Below is a small trained network, with its code and all its weights. Each question gives an input and a class and asks what happens when units are switched off, that is, made to give their printed mean instead of their output.

import numpy as np


def w(rows, s, z=0):
    codes = np.array(rows[::2]) - 128.0
    scale = np.full(codes.shape[1], s)
    scale[-1] = z or s
    return codes * scale


def norm(h):
    return h / np.sqrt((h * h).mean(-1, keepdims=True) + 1e-5)


def f(y):
    return y / 2 * (1 + np.tanh(0.7978845608 * (y + 0.044715 * y**3)))


def log_softmax(a):
    a = a - a.max(-1, keepdims=True)
    return a - np.log(np.exp(a).sum(-1, keepdims=True))


def net(x, mask):
    res = np.array(x, float).reshape(1, 7) / 4 @ E
    u = 0
    for l in range(3):
        y = f(norm(res) @ A[l][:, :-1].T + A[l][:, -1])
        res = res + np.where(mask[u : u + 9], y, B[l][:, -1]) @ B[l][:, :-1]
        u += 9
    return log_softmax(norm(res)[-1] @ U[:, :-1].T + U[:, -1])


A, B = {}, {}
E = w([
[128,122,120,138,112],'x0',
[3,203,30,82,175],'x1',
[143,202,149,111,75],'x2',
[126,140,132,123,130],'x3',
[103,124,129,131,87],'x4',
[127,149,97,249,151],'x5',
[188,150,96,126,136],'x6',
],0.0052)
A[0] = w([
[136,138,175,58,177,154],'L0N0',
[108,178,159,131,57,151],'L0N1',
[116,121,133,2,121,182],'L0N2',
[133,30,115,124,164,255],'L0N3',
[82,133,212,135,79,153],'L0N4',
[109,200,155,243,188,170],'L0N5',
[133,155,109,200,140,53],'L0N6',
[67,76,125,156,173,154],'L0N7',
[84,147,75,102,185,46],'L0N8',
],0.0079,0.0019)
B[0] = w([
[146,80,28,156,37,183],'L0N0',
[158,119,63,161,211,175],'L0N1',
[163,43,149,194,96,255],'L0N2',
[165,225,108,174,97,218],'L0N3',
[169,164,107,170,79,177],'L0N4',
[216,43,89,32,37,242],'L0N5',
[162,70,178,3,130,156],'L0N6',
[150,113,93,202,92,183],'L0N7',
[39,215,152,114,137,196],'L0N8',
],0.0068,0.0037)
A[1] = w([
[204,87,198,133,111,253],'L1N0',
[212,137,66,86,64,137],'L1N1',
[84,50,104,73,103,50],'L1N2',
[83,191,129,113,88,108],'L1N3',
[143,229,84,155,138,223],'L1N4',
[174,66,98,136,129,148],'L1N5',
[45,89,106,205,174,79],'L1N6',
[97,142,105,254,45,145],'L1N7',
[115,95,100,79,146,108],'L1N8',
],0.0085,0.0021)
B[1] = w([
[3,192,108,115,229,252],'L1N0',
[124,113,50,150,146,255],'L1N1',
[240,50,146,131,118,146],'L1N2',
[76,117,96,168,189,151],'L1N3',
[122,48,105,27,130,176],'L1N4',
[50,182,132,25,54,198],'L1N5',
[137,126,51,153,60,148],'L1N6',
[218,218,27,20,194,226],'L1N7',
[18,40,178,95,60,134],'L1N8',
],0.004,0.0068)
A[2] = w([
[154,66,166,139,134,23],'L2N0',
[148,108,218,169,162,77],'L2N1',
[208,86,144,110,35,254],'L2N2',
[117,246,1,121,136,3],'L2N3',
[165,126,58,102,142,243],'L2N4',
[147,77,90,162,75,64],'L2N5',
[147,65,60,159,121,65],'L2N6',
[226,145,222,161,147,212],'L2N7',
[242,122,170,242,76,166],'L2N8',
],0.0072,0.00089)
B[2] = w([
[101,127,3,161,91,116],'L2N0',
[105,171,103,98,172,120],'L2N1',
[137,59,196,208,164,170],'L2N2',
[112,182,125,81,121,255],'L2N3',
[217,134,161,95,174,210],'L2N4',
[165,47,89,126,103,148],'L2N5',
[174,103,140,120,109,163],'L2N6',
[16,126,129,30,116,142],'L2N7',
[13,127,136,208,104,147],'L2N8',
],0.0061,0.0093)
U = w([
[4,134,152,120,143,248],'0',
[179,21,129,166,97,152],'1',
[156,137,112,112,143,124],'2',
[157,120,149,94,112,154],'3',
[154,118,115,123,160,64],'4',
[146,117,131,116,113,14],'5',
],0.011,0.0014)

Each question gives the input, the list of numbers given to net, and the class t.
The units are the neurons (one row each of A and B). Each row of codes is followed by its name. A weight is (code - 128) times the scale printed after its matrix; where a second scale follows, it is the last column's (A, B and U).
mask holds one flag per neuron, layer by layer. A switched-off neuron (its flag False) gives its mean, the last column of its row in B, instead of its output. The means were averaged over made-up inputs and are rounded, as every weight is.
A unit's drop is (log p(t) with every unit on - log p(t) with that unit switched off) / (log p(t) with every unit on - log p(t) with every unit switched off).
unit that matters most: the unit with the biggest drop
k most important neurons: the k neurons with the biggest drops, biggest first
k most important neurons of layer l: the k neurons of layer l with the biggest drops, biggest first
drop when u is switched off: that unit's drop, to one decimal
input [-3,3,6,-5,1,-7,-6], class 1: 2 most important neurons of layer 1 -> (L1N2; L1N0)
input [-5,-7,1,-6,0,-5,-4], class 0: 2 most important neurons -> (L0N5; L1N0)
input [6,5,-1,-5,7,8,5], class 1: 2 most important neurons -> (L0N5; L0N6)
input [3,6,1,3,-5,-2,5], class 0: 3 most important neurons -> (L0N8; L1N7; L0N5)
input [1,4,3,0,8,8,0], class 1: 2 most important neurons -> (L0N5; L0N6)
input [7,3,-5,8,8,8,-2], class 1: 4 most important neurons -> (L0N5; L0N6; L1N0; L1N2)
input [1,5,3,4,-3,-2,8], class 0: unit that matters most -> L0N8
input [-6,-5,-5,8,4,5,-7], class 5: 3 most important neurons of layer 0 -> (L0N2; L0N3; L0N5)
input [-1,3,-1,-1,-5,7,6], class 1: 2 most important neurons -> (L0N5; L1N7)
input [-8,6,3,8,-7,-8,-8], class 1: 3 most important neurons of layer 0 -> (L0N2; L0N0; L0N3)
input [6,1,-1,-4,-5,7,6], class 1: 3 most important neurons -> (L0N5; L1N7; L0N6)
input [-6,5,-8,-6,6,-8,0], class 1: 2 most important neurons -> (L0N2; L1N0)
input [-1,-6,0,-6,3,-5,-1], class 0: 2 most important neurons of layer 0 -> (L0N5; L0N8)
input [0,-4,-7,0,0,-1,-4], class 2: unit that matters most -> L1N7
input [-6,5,1,7,-5,-8,8], class 1: 3 most important neurons -> (L0N2; L1N0; L0N0)
input [-4,-6,-2,1,-1,-4,8], class 0: 2 most important neurons of layer 0 -> (L0N5; L0N1)
input [8,-8,1,-3,8,2,2], class 0: 2 most important neurons of layer 2 -> (L2N8; L2N7)
input [1,-5,0,2,2,-2,0], class 0: 2 most important neurons of layer 0 -> (L0N5; L0N7)
input [8,-2,-1,2,-7,-8,-2], class 1: drop when L0N2 is switched off -> 0.2
input [-2,-8,4,0,-5,1,3], class 0: most important neuron of layer 1 -> (L1N7)
